Below is a small trained network, with its code and all its weights. Each question gives an input and a class and asks what happens when units are switched off, that is, made to give their printed mean instead of their output.

import numpy as np


def w(rows, s, z=0):
    codes = np.array(rows[::2]) - 128.0
    scale = np.full(codes.shape[1], s)
    scale[-1] = z or s
    return codes * scale


def f(y):
    return np.maximum(y, 0)


def log_softmax(a):
    a = a - a.max(-1, keepdims=True)
    return a - np.log(np.exp(a).sum(-1, keepdims=True))


def net(x, mask):
    res = np.array(x, float).reshape(1, 8) / 4 @ E
    y = f(res @ A[0][:, :-1].T + A[0][:, -1])
    res = res + np.where(mask, y, B[0][:, -1]) @ B[0][:, :-1]
    return log_softmax(res[-1] @ U[:, :-1].T + U[:, -1])


A, B = {}, {}
E = w([
[81,217,122,93,136,120,75,203],'x0',
[159,201,126,172,148,132,131,109],'x1',
[130,101,209,148,134,99,83,206],'x2',
[96,56,94,70,154,153,189,110],'x3',
[140,191,85,108,2,50,113,177],'x4',
[114,133,125,219,54,146,93,155],'x5',
[209,140,130,42,159,176,167,144],'x6',
[82,134,51,111,141,202,154,225],'x7',
],0.0076)
A[0] = w([
[140,71,161,115,87,108,140,139,113],'n0',
[160,188,117,143,172,188,144,155,102],'n1',
[157,141,92,135,106,149,143,176,255],'n2',
[170,170,122,119,114,164,136,152,119],'n3',
[94,167,139,123,90,117,76,143,83],'n4',
[179,190,70,78,98,98,175,74,198],'n5',
[130,116,135,75,183,121,142,140,79],'n6',
[141,169,87,109,126,112,140,79,110],'n7',
[122,137,80,95,44,118,120,183,216],'n8',
[236,111,162,123,105,122,114,134,206],'n9',
[127,155,120,246,42,85,95,121,168],'n10',
[125,149,118,122,178,165,137,138,76],'n11',
[151,69,140,170,155,157,151,69,125],'n12',
[201,139,168,117,141,125,134,120,198],'n13',
[156,148,125,108,134,118,127,115,136],'n14',
[149,82,106,147,114,170,162,67,174],'n15',
],0.011,0.0038)
B[0] = w([
[158,102,156,96,131,120,157,131,161],'n0',
[159,85,136,109,205,163,178,162,170],'n1',
[109,123,133,122,179,178,162,139,187],'n2',
[120,127,117,117,154,149,170,136,160],'n3',
[118,162,119,164,125,146,130,169,176],'n4',
[121,176,109,72,91,61,105,6,205],'n5',
[131,98,155,136,121,128,114,102,175],'n6',
[145,127,147,112,112,101,129,69,161],'n7',
[65,144,95,120,191,200,186,157,215],'n8',
[166,145,133,32,139,102,146,104,185],'n9',
[176,86,214,186,92,131,71,149,247],'n10',
[147,89,144,118,156,149,144,123,160],'n11',
[75,171,57,71,128,117,141,51,202],'n12',
[148,165,110,80,118,77,120,89,175],'n13',
[140,136,121,107,128,111,120,100,148],'n14',
[92,126,110,105,143,123,145,49,199],'n15',
],0.011,0.012)
U = w([
[61,39,129,160,112,156,128,81,111],'0',
[246,154,175,101,45,37,33,60,143],'1',
[119,187,167,254,70,158,19,246,4],'2',
[7,183,9,69,178,153,177,109,146],'3',
[226,30,194,130,178,175,156,226,202],'4',
],0.0058,0.0027)

Each question gives the input, the list of numbers given to net, and the class t.
The units are the neurons (one row each of A and B). Each row of codes is followed by its name. A weight is (code - 128) times the scale printed after its matrix; where a second scale follows, it is the last column's (A, B and U).
mask holds one flag per neuron, in row order. A switched-off neuron (its flag False) gives its mean, the last column of its row in B, instead of its output. The means were averaged over made-up inputs and are rounded, as every weight is.
A unit's drop is (log p(t) with every unit on - log p(t) with that unit switched off) / (log p(t) with every unit on - log p(t) with every unit switched off).
The circuit of an input: a set's keep is (log p(t) with only the set's units on - log p(t) with every unit switched off) / (log p(t) with every unit on - log p(t) with every unit switched off). Starting from the 12 units with the biggest drops (on a tie, the unit counted first), units are removed one at a time, each time the one whose removal leaves the highest keep (on an exact tie, the one counted first), for as long as the keep stays at least 0.8.
units of the circuit, in order: the units of the circuit, biggest drop first
unit that matters most: the unit with the biggest drop
top k neurons: the k neurons with the biggest drops, biggest first
drop of u: that unit's drop, to one decimal
input [-8,-5,7,5,-2,-7,1,2], class 3: units of the circuit, in order	n12
input [0,-6,-1,5,8,5,-4,0], class 4: top 2 neurons	n10, n8
input [1,-7,4,6,-4,-4,-1,7], class 4: units of the circuit, in order	n5, n12
input [-7,4,5,-1,-7,-3,3,8], class 3: top 2 neurons	n12, n10
input [2,-2,-8,5,5,5,-6,-4], class 1: top 2 neurons	n10, n5
input [-7,6,6,4,-3,-2,-2,-6], class 3: top 2 neurons	n12, n10
input [2,6,2,7,-7,6,5,8], class 4: top 4 neurons	n1, n5, n11, n8
input [2,6,2,1,8,1,-3,5], class 2: units of the circuit, in order	n10, n4
input [-6,-4,-1,7,-4,8,-2,-2], class 3: top 3 neurons	n12, n10, n15
input [3,4,8,7,-4,5,-2,7], class 4: units of the circuit, in order	n12, n5
input [0,5,-8,0,0,8,4,-1], class 1: top 3 neurons	n5, n10, n8
input [1,-4,6,-6,-1,4,1,-2], class 2: top 2 neurons	n5, n4
input [6,-7,-4,-5,-4,3,5,4], class 4: top 4 neurons	n12, n5, n1, n15
input [-2,6,-8,7,7,5,2,-4], class 1: units of the circuit, in order	n5
input [6,-5,8,1,-1,-6,2,8], class 4: top 3 neurons	n12, n5, n15
input [0,-6,4,-1,-1,7,1,-1], class 4: top 3 neurons	n5, n0, n12
input [-2,-3,-1,-3,1,-6,2,0], class 1: drop of n8	0.5
input [4,-6,-1,1,7,8,-6,6], class 2: drop of n8	0.0
input [-8,-4,-1,3,-3,0,-6,3], class 3: drop of n12	0.5
input [-2,7,8,-6,5,8,8,0], class 4: unit that matters most	n9
